Below is a small trained network, with its code and all its weights. Each question gives an input and a target symbol and asks what happens when units are switched off, that is, made to give their printed mean instead of their output.

import numpy as np


def w(rows, s, z=0):
    codes = np.array(rows[::2]) - 128.0
    scale = np.full(codes.shape[1], s)
    scale[-1] = z or s
    return codes * scale


def f(y):
    return np.maximum(y, 0)


def softmax(a):
    e = np.exp(a - a.max(-1, keepdims=True))
    return e / e.sum(-1, keepdims=True)


def log_softmax(a):
    a = a - a.max(-1, keepdims=True)
    return a - np.log(np.exp(a).sum(-1, keepdims=True))


def net(x, mask):
    ids = ['Φαγδεζηθτψ'.index(c) for c in x.split()]
    T = len(ids)
    res = E[ids] + P[:T]
    u = 0
    for l in range(2):
        q, k, v = (res @ M[l].T for M in (Q, K, V))
        z = softmax(np.where(np.tri(T) > 0, q @ k.T / 4**0.5, -1e9)) @ v
        res = res + np.where(mask[u], z, O[l][:, -1]) @ O[l][:, :-1]
        u += 1
        y = f(res @ A[l][:, :-1].T + A[l][:, -1])
        res = res + np.where(mask[u : u + 12], y, B[l][:, -1]) @ B[l][:, :-1]
        u += 12
    return log_softmax(res[-1] @ U[:, :-1].T + U[:, -1])


Q, K, V, O, A, B = {}, {}, {}, {}, {}, {}
E = w([
[129,168,207,131,63,155,58,184,171,143,142,134],'Φ',
[142,147,143,134,155,146,142,213,101,180,201,142],'α',
[160,101,118,102,124,165,93,197,112,180,101,161],'γ',
[98,121,134,173,91,189,181,166,194,151,73,152],'δ',
[189,105,119,137,165,198,185,123,187,159,92,109],'ε',
[162,177,178,113,111,87,187,87,125,134,185,153],'ζ',
[145,187,133,160,95,120,97,31,192,211,100,168],'η',
[153,78,122,38,87,2,160,111,158,122,41,139],'θ',
[218,178,17,168,106,154,137,147,123,94,181,193],'τ',
[93,165,87,175,188,159,76,129,120,96,124,213],'ψ',
],0.019)
P = w([
[209,92,201,230,82,207,66,144,115,134,118,135],'0',
[198,226,168,179,93,134,105,212,123,158,73,152],'1',
[116,118,172,95,99,195,154,118,104,88,183,156],'2',
[142,116,123,182,117,178,78,92,106,125,146,73],'3',
[133,252,134,128,167,99,132,185,168,128,77,108],'4',
[40,109,179,60,167,92,145,95,153,107,201,143],'5',
[83,129,96,143,154,117,74,70,150,130,170,43],'6',
],0.015)
Q[0] = w([
[123,171,72,203,119,108,184,101,148,48,146,190],'0.h1',
[203,209,138,122,113,84,172,188,249,194,94,143],'0.h1',
[41,106,154,171,143,202,128,129,150,143,162,108],'0.h1',
[125,232,139,157,221,126,55,170,131,111,109,170],'0.h1',
],0.012)
K[0] = w([
[140,179,118,248,106,90,179,83,149,62,166,178],'0.h1',
[77,119,54,108,116,90,172,35,183,73,135,93],'0.h1',
[59,155,165,142,115,213,162,168,165,165,149,78],'0.h1',
[44,144,49,114,190,148,78,100,125,60,168,163],'0.h1',
],0.012)
V[0] = w([
[190,71,55,38,143,130,54,160,189,79,124,115],'0.h1',
[151,145,46,103,148,193,80,102,146,120,49,176],'0.h1',
[1,104,63,102,102,131,55,131,178,180,146,155],'0.h1',
[102,130,144,95,133,81,125,55,145,131,166,120],'0.h1',
],0.0061)
O[0] = w([
[150,123,134,106,181,181,90,161,139,71,99,179,95],'0.h1',
[153,95,157,138,142,42,132,111,132,135,76,162,254],'0.h1',
[162,83,114,180,112,96,157,112,34,71,109,115,100],'0.h1',
[183,147,135,121,92,254,120,150,99,208,95,184,10],'0.h1',
],0.0092,0.0043)
A[0] = w([
[78,61,117,114,148,185,150,190,133,139,141,86,156],'0.n1',
[105,90,148,141,209,113,159,83,158,93,200,92,124],'0.n2',
[112,49,76,232,150,119,133,151,105,120,166,133,114],'0.n3',
[165,70,168,86,150,52,157,62,92,116,153,1,80],'0.n4',
[56,141,95,62,108,153,148,100,87,179,186,92,2],'0.n5',
[57,99,102,80,137,72,136,170,162,81,114,180,16],'0.n6',
[199,95,141,172,47,175,38,124,80,119,139,160,74],'0.n7',
[127,182,158,54,103,78,165,126,101,117,117,119,61],'0.n8',
[167,101,180,125,99,217,208,73,41,110,189,148,144],'0.n9',
[113,157,148,124,81,168,106,117,119,169,98,154,84],'0.n10',
[107,53,119,124,145,196,186,29,201,132,155,76,153],'0.n11',
[38,110,146,171,141,111,115,97,132,129,164,155,112],'0.n12',
],0.0091,0.0082)
B[0] = w([
[100,101,223,142,97,95,187,148,125,133,136,171,206],'0.n1',
[122,181,121,75,147,147,93,137,164,142,109,124,237],'0.n2',
[169,132,186,105,175,126,188,152,100,135,116,92,254],'0.n3',
[95,151,119,130,123,159,37,137,135,148,148,183,159],'0.n4',
[136,31,140,122,209,7,145,110,142,70,76,110,157],'0.n5',
[175,119,121,168,195,96,184,113,99,112,175,133,175],'0.n6',
[166,105,172,79,90,146,120,86,101,80,135,90,229],'0.n7',
[124,119,129,217,117,188,147,161,141,131,115,111,170],'0.n8',
[67,186,127,103,109,194,53,106,125,138,70,158,218],'0.n9',
[160,115,153,128,136,87,168,86,131,124,152,134,189],'0.n10',
[130,74,89,148,155,126,94,145,115,139,163,175,231],'0.n11',
[112,119,155,87,169,118,161,75,134,110,136,130,235],'0.n12',
],0.011,0.005)
Q[1] = w([
[55,171,113,49,76,171,75,104,179,148,238,24],'1.h1',
[235,121,143,127,50,157,116,2,159,215,130,113],'1.h1',
[153,80,184,7,86,140,225,107,55,9,127,51],'1.h1',
[209,228,229,167,217,80,104,96,157,69,68,152],'1.h1',
],0.0068)
K[1] = w([
[116,205,245,159,93,138,41,172,185,144,174,99],'1.h1',
[189,167,149,100,80,78,84,14,224,116,44,97],'1.h1',
[155,142,158,16,46,11,74,225,66,117,124,92],'1.h1',
[148,254,45,92,184,181,159,78,67,69,147,79],'1.h1',
],0.0078)
V[1] = w([
[209,143,33,198,44,135,71,127,178,113,135,106],'1.h1',
[140,241,208,211,93,168,154,136,169,2,147,80],'1.h1',
[64,74,162,186,95,140,87,124,210,165,34,52],'1.h1',
[185,172,196,136,100,101,92,217,153,153,46,174],'1.h1',
],0.0043)
O[1] = w([
[71,147,254,91,188,51,143,195,85,119,78,143,1],'1.h1',
[41,61,111,154,137,123,137,97,104,159,139,150,197],'1.h1',
[113,199,174,134,205,144,169,101,124,88,31,61,77],'1.h1',
[109,107,29,111,186,240,151,105,93,147,125,141,179],'1.h1',
],0.0093,0.0061)
A[1] = w([
[173,103,154,117,89,168,139,134,142,159,113,65,169],'1.n1',
[198,93,138,112,132,112,120,82,93,126,130,127,12],'1.n2',
[181,105,111,177,105,105,127,169,136,146,153,154,154],'1.n3',
[157,86,123,192,139,122,146,112,79,110,90,104,87],'1.n4',
[161,188,126,44,146,137,170,149,155,81,92,85,11],'1.n5',
[195,108,139,180,91,152,170,195,89,107,109,97,103],'1.n6',
[159,197,148,105,148,110,178,99,150,129,140,97,90],'1.n7',
[128,112,168,106,115,133,121,159,145,88,171,153,142],'1.n8',
[93,121,58,142,129,152,137,252,120,82,103,52,3],'1.n9',
[137,120,135,148,115,165,199,178,122,172,92,172,58],'1.n10',
[133,196,112,142,95,119,175,151,106,185,100,66,21],'1.n11',
[126,185,132,100,138,123,157,149,151,178,106,177,40],'1.n12',
],0.014,0.0056)
B[1] = w([
[156,187,99,146,144,62,117,167,105,164,95,100,211],'1.n1',
[112,116,173,92,135,118,132,200,139,100,133,106,242],'1.n2',
[73,117,154,164,165,142,169,127,155,109,124,133,254],'1.n3',
[84,118,92,147,83,120,78,137,152,132,151,151,216],'1.n4',
[81,101,61,108,68,122,154,163,190,148,122,151,150],'1.n5',
[155,74,130,122,134,125,132,44,43,168,99,195,178],'1.n6',
[161,170,117,127,116,101,142,154,94,182,106,193,178],'1.n7',
[156,169,110,105,118,148,172,46,95,123,90,82,217],'1.n8',
[157,159,171,98,139,159,67,89,250,50,73,109,144],'1.n9',
[142,181,107,154,126,163,125,96,137,106,191,126,201],'1.n10',
[128,72,107,107,135,67,57,166,60,86,136,46,163],'1.n11',
[117,51,148,72,109,159,136,88,97,124,147,110,206],'1.n12',
],0.012,0.0088)
U = w([
[187,181,99,115,38,172,73,83,136,131,181,212,252],'Φ',
[78,64,204,46,172,90,254,84,130,122,136,164,35],'α',
[172,163,173,154,200,166,103,142,176,128,97,149,112],'γ',
[137,148,115,149,143,64,114,57,141,85,97,54,39],'δ',
[179,71,88,119,168,81,96,91,73,157,121,146,53],'ε',
[98,125,87,83,116,94,147,167,157,148,119,143,182],'ζ',
[129,179,90,136,129,115,142,194,114,196,230,93,181],'η',
[134,170,183,149,122,85,113,169,156,148,158,163,211],'θ',
[110,43,163,144,91,138,72,168,168,122,227,92,97],'τ',
[112,138,85,234,132,80,101,103,121,154,117,192,154],'ψ',
],0.0076,0.0038)

Each question gives the input, a string of symbols that net reads in full, and the target symbol t.
The units are the heads (4 rows each of Q, K, V and O) and the neurons (one row each of A and B). Each row of codes is followed by its name. A weight is (code - 128) times the scale printed after its matrix; where a second scale follows, it is the last column's (O, A, B and U).
mask holds one flag per unit, layer by layer, with each layer's heads first. A switched-off unit (its flag False) gives its mean, the last column of its rows in O or B, instead of its output. The means were averaged over made-up inputs and are rounded, as every weight is.
A unit's drop is (log p(t) with every unit on - log p(t) with that unit switched off) / (log p(t) with every unit on - log p(t) with every unit switched off).
The circuit of an input: a set's keep is (log p(t) with only the set's units on - log p(t) with every unit switched off) / (log p(t) with every unit on - log p(t) with every unit switched off). Starting from the 12 units with the biggest drops (on a tie, the unit counted first), units are removed one at a time, each time the one whose removal leaves the highest keep (on an exact tie, the one counted first), for as long as the keep stays at least 0.8.
units of the circuit, in order: the units of the circuit, biggest drop first
top k neurons: the k neurons with the biggest drops, biggest first
top k neurons in layer l: the k neurons of layer l with the biggest drops, biggest first
drop when u is switched off: that unit's drop, to one decimal
input ψ Φ ψ ζ η, target ψ: top 2 neurons => (1.n3 0.n12)
input α δ ψ ψ Φ α ζ, target Φ: units of the circuit, in order => (0.n4)
input Φ ε ε τ Φ, target α: units of the circuit, in order => (1.h1 1.n12)
input γ ψ ψ, target α: units of the circuit, in order => (0.h1 0.n12)
input ε τ θ τ θ ψ, target Φ: units of the circuit, in order => (1.h1 0.h1)
input τ γ δ η ζ, target ε: top 2 neurons => (1.n11 1.n6)
input ζ δ γ ζ ψ ψ ψ, target τ: top 2 neurons => (0.n6 1.n2)
input ψ γ α η γ, target ε: top 2 neurons => (1.n11 1.n6)
input ψ ζ τ η ψ α, target Φ: top 2 neurons => (0.n9 0.n1)
input τ Φ τ, target α: units of the circuit, in order => (1.h1 1.n3)
input γ δ γ, target α: top 2 neurons => (0.n6 1.n3)
input ε η Φ Φ ζ, target η: top 3 neurons in layer 1 => (1.n7 1.n10 1.n11)
input ψ τ ψ, target α: top 2 neurons => (0.n6 0.n9)
input δ η δ Φ ε, target ζ: units of the circuit, in order => (1.n5)
input ψ η ψ θ, target ζ: units of the circuit, in order => (1.n5 1.h1)
input ψ θ γ Φ ζ, target η: units of the circuit, in order => (0.h1 1.n11)
input α Φ γ ψ, target τ: top 2 neurons in layer 1 => (1.n2 1.n4)
input ψ ψ γ γ, target ε: top 2 neurons in layer 1 => (1.n6 1.n1)
input ε γ ψ γ ε δ, target Φ: top 2 neurons in layer 0 => (0.n11 0.n1)
input τ τ ε τ ζ δ, target Φ: top 3 neurons in layer 0 => (0.n11 0.n9 0.n1)
input ε Φ γ, target Φ: top 2 neurons => (0.n1 1.n2)
input ψ δ ψ α ζ, target ψ: top neuron in layer 1 => (1.n3)
input γ τ α Φ θ, target Φ: top 2 neurons => (0.n8 1.n10)
input ψ ψ δ τ δ η, target Φ: top 3 neurons => (0.n9 1.n3 0.n3)
input ψ Φ γ α δ, target δ: top 3 neurons in layer 0 => (0.n1 0.n10 0.n7)
input δ ψ γ ψ α, target ψ: drop when 1.n6 is switched off => 0.2
input Φ θ γ γ γ, target γ: drop when 1.n9 is switched off => 1.1
input ψ ψ η τ δ, target α: drop when 1.n12 is switched off => 0.8
input Φ ε ψ δ θ, target ψ: drop when 0.n8 is switched off => 0.8
input γ δ θ, target Φ: top neuron => (1.n10)
